Below are the code and all the weights of a small trained network. Each question names an input and a class and asks about switching units off, where a switched-off unit gives its printed mean instead of its output.

import numpy as np


def w(rows, s, z=0):
    codes = np.array(rows[::2]) - 128.0
    scale = np.full(codes.shape[1], s)
    scale[-1] = z or s
    return codes * scale


def norm(h):
    return h / np.sqrt((h * h).mean(-1, keepdims=True) + 1e-5)


def f(y):
    return y / 2 * (1 + np.tanh(0.7978845608 * (y + 0.044715 * y**3)))


def log_softmax(a):
    a = a - a.max(-1, keepdims=True)
    return a - np.log(np.exp(a).sum(-1, keepdims=True))


def net(x, mask):
    res = np.array(x, float).reshape(1, 2) / 4 @ E
    u = 0
    for l in range(3):
        y = f(norm(res) @ A[l][:, :-1].T + A[l][:, -1])
        res = res + np.where(mask[u : u + 9], y, B[l][:, -1]) @ B[l][:, :-1]
        u += 9
    return log_softmax(norm(res)[-1] @ U[:, :-1].T + U[:, -1])


A, B = {}, {}
E = w([
[172,103,56,241,191],'x0',
[140,2,81,123,62],'x1',
],0.011)
A[0] = w([
[105,212,170,134,198,186],'L0N0',
[160,147,63,165,140,87],'L0N1',
[52,130,181,54,77,188],'L0N2',
[132,30,92,85,141,36],'L0N3',
[40,101,49,200,185,101],'L0N4',
[122,134,16,61,131,44],'L0N5',
[200,2,123,111,131,70],'L0N6',
[126,113,88,188,172,70],'L0N7',
[72,128,99,70,150,2],'L0N8',
],0.0071,0.0045)
B[0] = w([
[76,74,99,169,17,254],'L0N0',
[160,105,253,98,125,151],'L0N1',
[218,61,105,173,253,251],'L0N2',
[66,160,84,150,101,151],'L0N3',
[176,122,215,139,87,180],'L0N4',
[168,181,87,125,103,109],'L0N5',
[2,125,122,182,87,185],'L0N6',
[149,87,238,51,176,159],'L0N7',
[206,175,105,118,162,106],'L0N8',
],0.0075,0.0053)
A[1] = w([
[88,122,192,136,71,152],'L1N0',
[125,189,131,113,149,153],'L1N1',
[97,207,131,149,135,35],'L1N2',
[113,212,92,131,143,1],'L1N3',
[129,126,74,143,169,54],'L1N4',
[130,135,145,6,145,71],'L1N5',
[110,185,151,169,159,51],'L1N6',
[125,129,57,198,197,82],'L1N7',
[133,190,120,136,123,64],'L1N8',
],0.016,0.0049)
B[1] = w([
[104,172,134,78,152,253],'L1N0',
[142,48,85,131,120,167],'L1N1',
[53,51,103,150,97,195],'L1N2',
[86,91,78,132,72,155],'L1N3',
[127,155,136,107,123,123],'L1N4',
[202,132,181,195,158,214],'L1N5',
[99,7,115,129,82,207],'L1N6',
[139,197,172,71,170,210],'L1N7',
[90,75,114,173,118,147],'L1N8',
],0.012,0.0059)
A[2] = w([
[151,210,106,205,140,2],'L2N0',
[97,253,168,11,135,110],'L2N1',
[218,107,163,161,184,112],'L2N2',
[157,194,12,97,215,67],'L2N3',
[151,85,19,138,154,164],'L2N4',
[92,64,57,130,2,90],'L2N5',
[217,141,185,179,161,41],'L2N6',
[151,210,136,4,186,103],'L2N7',
[103,119,165,64,158,169],'L2N8',
],0.012,0.0058)
B[2] = w([
[105,93,87,198,104,120],'L2N0',
[120,224,147,4,125,186],'L2N1',
[169,146,128,113,144,246],'L2N2',
[69,206,134,72,100,129],'L2N3',
[78,149,155,92,120,174],'L2N4',
[29,76,168,182,135,255],'L2N5',
[158,93,142,138,179,221],'L2N6',
[66,158,132,91,49,176],'L2N7',
[131,195,128,123,146,175],'L2N8',
],0.013,0.0088)
U = w([
[23,46,152,147,111,180],'0',
[252,98,186,142,200,185],'1',
[109,221,160,36,114,179],'2',
[169,128,27,139,107,50],'3',
[174,141,58,159,84,19],'4',
[178,153,73,162,65,1],'5',
[166,150,60,150,89,4],'6',
],0.02,0.0088)

Each question gives the input, the list of numbers given to net, and the class t.
The units are the neurons (one row each of A and B). Each row of codes is followed by its name. A weight is (code - 128) times the scale printed after its matrix; where a second scale follows, it is the last column's (A, B and U).
mask holds one flag per neuron, layer by layer. A switched-off neuron (its flag False) gives its mean, the last column of its row in B, instead of its output. The means were averaged over made-up inputs and are rounded, as every weight is.
A unit's drop is (log p(t) with every unit on - log p(t) with that unit switched off) / (log p(t) with every unit on - log p(t) with every unit switched off).
unit that matters most: the unit with the biggest drop
top k neurons: the k neurons with the biggest drops, biggest first
k most important neurons of layer l: the k neurons of layer l with the biggest drops, biggest first
drop when u is switched off: that unit's drop, to one decimal
input [8,-8], class 0: unit that matters most -> L0N2
input [0,-2], class 2: top 2 neurons -> L0N0, L1N0
input [-3,-1], class 2: top 2 neurons -> L0N2, L0N7
input [1,3], class 2: 2 most important neurons of layer 0 -> L0N6, L0N0
input [3,1], class 2: top 3 neurons -> L0N2, L1N0, L1N5
input [-6,-6], class 0: top 2 neurons -> L0N7, L0N1
input [-8,-8], class 0: top 2 neurons -> L1N2, L0N7
input [-7,5], class 1: top 3 neurons -> L0N2, L0N0, L1N5
input [3,0], class 2: top 4 neurons -> L0N2, L1N5, L0N4, L0N1
input [5,-4], class 1: top 2 neurons -> L0N6, L2N5
input [7,-1], class 1: top 2 neurons -> L0N4, L0N1
input [-8,-2], class 1: top 2 neurons -> L1N5, L0N2
input [4,-3], class 1: top 2 neurons -> L0N6, L1N7
input [1,-2], class 2: unit that matters most -> L0N0
input [6,2], class 1: drop when L0N4 is switched off -> 1.2
input [5,1], class 1: drop when L0N4 is switched off -> 0.3
input [-2,0], class 2: drop when L0N2 is switched off -> 3.4
input [-6,1], class 1: drop when L1N8 is switched off -> 0.0
